Below is a small trained network, with its code and all its weights. Each question gives an input and a class and asks what happens when units are switched off, that is, made to give their printed mean instead of their output.

import numpy as np


def w(rows, s, z=0):
    codes = np.array(rows[::2]) - 128.0
    scale = np.full(codes.shape[1], s)
    scale[-1] = z or s
    return codes * scale


def f(y):
    return y / 2 * (1 + np.tanh(0.7978845608 * (y + 0.044715 * y**3)))


def log_softmax(a):
    a = a - a.max(-1, keepdims=True)
    return a - np.log(np.exp(a).sum(-1, keepdims=True))


def net(x, mask):
    res = np.array(x, float).reshape(1, 8) / 4 @ E
    y = f(res @ A[0][:, :-1].T + A[0][:, -1])
    res = res + np.where(mask, y, B[0][:, -1]) @ B[0][:, :-1]
    return log_softmax(res[-1] @ U[:, :-1].T + U[:, -1])


A, B = {}, {}
E = w([
[130,115,21,71,175,228,253],'x0',
[128,132,130,130,131,123,127],'x1',
[154,82,71,216,223,192,15],'x2',
[200,247,198,26,191,193,67],'x3',
[128,129,130,132,131,123,130],'x4',
[129,129,132,129,124,128,130],'x5',
[242,248,35,207,41,119,138],'x6',
[246,38,51,13,135,19,85],'x7',
],0.005)
A[0] = w([
[72,21,71,214,81,81,168,76],'neuron 0',
[40,198,185,219,115,205,149,27],'neuron 1',
[123,116,28,80,169,230,240,75],'neuron 2',
[147,82,57,211,242,208,31,99],'neuron 3',
[221,54,59,45,130,23,74,135],'neuron 4',
[34,203,189,227,115,213,149,10],'neuron 5',
[210,237,200,25,223,203,61,87],'neuron 6',
[43,39,209,57,192,126,134,92],'neuron 7',
[31,33,215,46,195,123,138,89],'neuron 8',
[96,183,184,32,41,74,245,103],'neuron 9',
[147,80,55,212,243,212,32,91],'neuron 10',
[107,177,184,45,52,78,245,1],'neuron 11',
[68,20,67,217,80,78,168,76],'neuron 12',
[219,57,63,48,131,27,79,133],'neuron 13',
[101,170,177,47,49,85,226,117],'neuron 14',
[125,113,34,87,169,223,241,67],'neuron 15',
[45,41,208,59,190,126,135,95],'neuron 16',
[214,226,62,176,42,106,150,69],'neuron 17',
[125,117,37,83,176,224,233,102],'neuron 18',
[126,137,249,194,60,25,6,131],'neuron 19',
[42,39,209,57,190,126,136,93],'neuron 20',
[126,136,250,199,57,22,2,122],'neuron 21',
[209,230,199,34,216,191,67,108],'neuron 22',
[223,232,56,178,34,104,150,55],'neuron 23',
[66,11,64,224,78,74,168,72],'neuron 24',
[105,167,178,50,51,88,224,113],'neuron 25',
[38,198,185,221,116,209,149,24],'neuron 26',
[122,125,36,70,168,225,240,29],'neuron 27',
[222,239,56,180,32,103,158,43],'neuron 28',
[147,84,58,211,247,206,29,100],'neuron 29',
],0.0046,0.00091)
B[0] = w([
[53,191,101,80,68,130,151,237],'neuron 0',
[193,56,156,54,148,182,203,213],'neuron 1',
[127,169,161,119,199,63,112,226],'neuron 2',
[168,103,213,161,47,71,102,236],'neuron 3',
[182,54,154,45,136,203,222,244],'neuron 4',
[191,54,158,53,147,180,208,223],'neuron 5',
[32,195,89,86,21,137,150,253],'neuron 6',
[124,116,49,194,150,190,77,216],'neuron 7',
[129,114,46,200,150,191,72,229],'neuron 8',
[179,89,182,192,73,92,78,212],'neuron 9',
[166,105,206,162,52,72,101,237],'neuron 10',
[159,101,168,169,86,104,95,191],'neuron 11',
[51,194,99,76,69,127,151,243],'neuron 12',
[173,66,149,59,135,190,205,238],'neuron 13',
[169,98,168,174,87,100,90,194],'neuron 14',
[123,175,162,114,208,58,107,218],'neuron 15',
[129,118,56,186,147,181,84,213],'neuron 16',
[124,105,48,184,174,192,86,221],'neuron 17',
[126,171,164,122,197,58,104,221],'neuron 18',
[114,175,131,88,249,78,140,245],'neuron 19',
[128,116,53,189,149,182,80,216],'neuron 20',
[114,181,130,83,255,71,141,250],'neuron 21',
[34,193,85,88,27,143,151,241],'neuron 22',
[123,108,49,182,174,192,90,231],'neuron 23',
[39,205,99,68,60,129,157,254],'neuron 24',
[171,95,173,180,83,96,84,190],'neuron 25',
[194,54,159,51,147,181,208,216],'neuron 26',
[126,166,165,118,189,62,112,216],'neuron 27',
[123,106,50,189,174,193,82,234],'neuron 28',
[162,107,199,155,56,79,105,237],'neuron 29',
],0.0065,0.0037)
U = w([
[182,47,149,53,142,189,224,2],'0',
[120,119,38,216,164,193,57,176],'1',
[38,212,106,78,25,122,148,147],'2',
[123,182,161,112,254,31,115,119],'3',
[178,87,206,200,34,69,74,211],'4',
],0.0097,0.00025)

Each question gives the input, the list of numbers given to net, and the class t.
The units are the neurons (one row each of A and B). Each row of codes is followed by its name. A weight is (code - 128) times the scale printed after its matrix; where a second scale follows, it is the last column's (A, B and U).
mask holds one flag per neuron, in row order. A switched-off neuron (its flag False) gives its mean, the last column of its row in B, instead of its output. The means were averaged over made-up inputs and are rounded, as every weight is.
A unit's drop is (log p(t) with every unit on - log p(t) with that unit switched off) / (log p(t) with every unit on - log p(t) with every unit switched off).
The circuit of an input: a set's keep is (log p(t) with only the set's units on - log p(t) with every unit switched off) / (log p(t) with every unit on - log p(t) with every unit switched off). Starting from the 12 units with the biggest drops (on a tie, the unit counted first), units are removed one at a time, each time the one whose removal leaves the highest keep (on an exact tie, the one counted first), for as long as the keep stays at least 0.8.
units of the circuit, in order: the units of the circuit, biggest drop first
k most important neurons: the k neurons with the biggest drops, biggest first
drop when u is switched off: that unit's drop, to one decimal
input [-7,-5,-4,7,-4,-8,5,8], class 0: units of the circuit, in order : (neuron 4)
input [-8,1,-5,1,8,4,5,-7], class 3: 2 most important neurons : (neuron 21; neuron 19)
input [-4,5,1,-1,1,-5,2,3], class 3: units of the circuit, in order : (neuron 21; neuron 19)
input [-3,3,-1,2,-5,1,-2,4], class 0: units of the circuit, in order : (neuron 4; neuron 13)
input [-3,2,5,-1,-5,5,-7,8], class 0: 2 most important neurons : (neuron 4; neuron 13)
input [4,-6,4,4,-8,-8,-5,3], class 1: units of the circuit, in order : (neuron 8; neuron 7)
input [-7,2,1,-7,5,-5,5,-5], class 2: 3 most important neurons : (neuron 24; neuron 12; neuron 0)
input [-8,-2,7,-1,8,6,-7,-7], class 3: 4 most important neurons : (neuron 21; neuron 19; neuron 4; neuron 13)
input [1,3,-4,7,4,8,-1,-7], class 0: 3 most important neurons : (neuron 5; neuron 26; neuron 1)
input [2,-1,-6,-5,1,-3,5,5], class 4: 4 most important neurons : (neuron 9; neuron 25; neuron 14; neuron 11)
input [6,1,0,7,8,1,-7,-5], class 1: 4 most important neurons : (neuron 8; neuron 7; neuron 20; neuron 16)
input [-5,2,-8,7,-8,6,0,6], class 4: 3 most important neurons : (neuron 9; neuron 25; neuron 14)
input [6,4,-1,-8,-6,4,-7,-1], class 2: 2 most important neurons : (neuron 24; neuron 12)
input [-5,-4,2,-7,6,0,8,5], class 1: units of the circuit, in order : (neuron 23)
input [4,-2,4,6,1,-8,-1,-5], class 2: 3 most important neurons : (neuron 6; neuron 22; neuron 4)
input [-2,5,-8,-2,6,5,3,6], class 4: drop when neuron 14 is switched off : 0.3
input [-3,-2,-2,-2,5,-3,-8,-2], class 1: drop when neuron 16 is switched off : 0.0
input [8,7,3,-6,-2,8,-3,3], class 3: drop when neuron 6 is switched off : 0.1
